Here is a tiny trained network, its code and every weight. The questions are about switching its units off for an input and a class, where a switched-off unit gives its printed mean instead of its output.

import numpy as np


def w(rows, s, z=0):
    codes = np.array(rows[::2]) - 128.0
    scale = np.full(codes.shape[1], s)
    scale[-1] = z or s
    return codes * scale


def f(y):
    return np.maximum(y, 0)


def log_softmax(a):
    a = a - a.max(-1, keepdims=True)
    return a - np.log(np.exp(a).sum(-1, keepdims=True))


def net(x, mask):
    res = np.array(x, float).reshape(1, 7) / 4 @ E
    y = f(res @ A[0][:, :-1].T + A[0][:, -1])
    res = res + np.where(mask, y, B[0][:, -1]) @ B[0][:, :-1]
    return log_softmax(res[-1] @ U[:, :-1].T + U[:, -1])


A, B = {}, {}
E = w([
[130,220,96,66,61,34,125],'x0',
[106,112,121,145,103,121,97],'x1',
[139,144,126,132,123,141,143],'x2',
[84,82,249,167,85,100,234],'x3',
[140,81,141,21,60,155,134],'x4',
[141,127,117,134,121,130,145],'x5',
[145,139,136,113,153,130,150],'x6',
],0.015)
A[0] = w([
[131,88,135,157,150,221,126,255],'neuron 1',
[165,102,135,11,71,164,92,223],'neuron 2',
[175,115,97,150,206,206,103,210],'neuron 3',
[151,188,124,195,175,96,92,222],'neuron 4',
[95,98,182,189,142,131,154,156],'neuron 5',
[99,145,237,87,32,59,184,115],'neuron 6',
[102,138,172,178,176,107,99,208],'neuron 7',
[141,61,168,58,79,200,159,159],'neuron 8',
[150,99,94,197,201,190,74,159],'neuron 9',
],0.012,0.0065)
B[0] = w([
[49,79,194,142,123,244,95,226],'neuron 1',
[152,137,66,28,70,189,33,245],'neuron 2',
[3,101,114,61,102,135,104,232],'neuron 3',
[22,229,65,136,116,34,206,221],'neuron 4',
[102,101,209,240,225,135,136,213],'neuron 5',
[97,138,157,142,27,91,224,253],'neuron 6',
[131,178,175,91,132,115,246,191],'neuron 7',
[155,1,247,81,102,148,69,233],'neuron 8',
[47,81,93,27,54,160,195,232],'neuron 9',
],0.0093,0.02)
U = w([
[86,93,129,82,65,147,182,254],'0',
[93,111,176,227,246,195,176,119],'1',
[120,56,91,86,156,216,35,20],'2',
[181,67,254,153,126,179,57,56],'3',
[137,249,16,126,134,41,84,105],'4',
[180,195,134,228,98,22,180,58],'5',
[239,179,43,55,85,121,44,106],'6',
],0.0086,0.0034)

Each question gives the input, the list of numbers given to net, and the class t.
The units are the neurons (one row each of A and B). Each row of codes is followed by its name. A weight is (code - 128) times the scale printed after its matrix; where a second scale follows, it is the last column's (A, B and U).
mask holds one flag per neuron, in row order. A switched-off neuron (its flag False) gives its mean, the last column of its row in B, instead of its output. The means were averaged over made-up inputs and are rounded, as every weight is.
A unit's drop is (log p(t) with every unit on - log p(t) with that unit switched off) / (log p(t) with every unit on - log p(t) with every unit switched off).
The circuit of an input: a set's keep is (log p(t) with only the set's units on - log p(t) with every unit switched off) / (log p(t) with every unit on - log p(t) with every unit switched off). Starting from all 9 units, units are removed one at a time, each time the one whose removal leaves the highest keep (on an exact tie, the one counted first), for as long as the keep stays at least 0.8.
circuit, biggest first: the units of the circuit, biggest drop first
most important unit: the unit with the biggest drop
top k neurons: the k neurons with the biggest drops, biggest first
drop when u is switched off: that unit's drop, to one decimal
input [0,7,8,5,-4,-5,3], class 1: most important unit => neuron 5
input [1,-6,1,-7,-1,4,6], class 4: circuit, biggest first => (neuron 8; neuron 1)
input [1,5,-5,-3,6,-5,6], class 6: circuit, biggest first => (neuron 1; neuron 2)
input [-6,-7,-2,2,-1,6,1], class 1: top 2 neurons => (neuron 5; neuron 2)
input [-7,-7,-7,4,-1,-5,-1], class 1: top 2 neurons => (neuron 5; neuron 2)
input [-8,-4,4,-5,1,6,0], class 2: top 4 neurons => (neuron 6; neuron 1; neuron 4; neuron 7)
input [6,-7,4,-7,0,5,4], class 4: top 2 neurons => (neuron 8; neuron 4)
input [5,-2,-2,-8,-1,-8,-8], class 4: top 2 neurons => (neuron 4; neuron 8)
input [0,8,7,3,-8,-7,-8], class 1: top 2 neurons => (neuron 5; neuron 6)
input [0,3,8,6,4,-3,2], class 3: drop when neuron 9 is switched off => 0.3
input [0,-4,3,-1,7,1,0], class 2: drop when neuron 2 is switched off => 0.4
input [8,4,1,0,2,4,2], class 6: drop when neuron 6 is switched off => 0.0
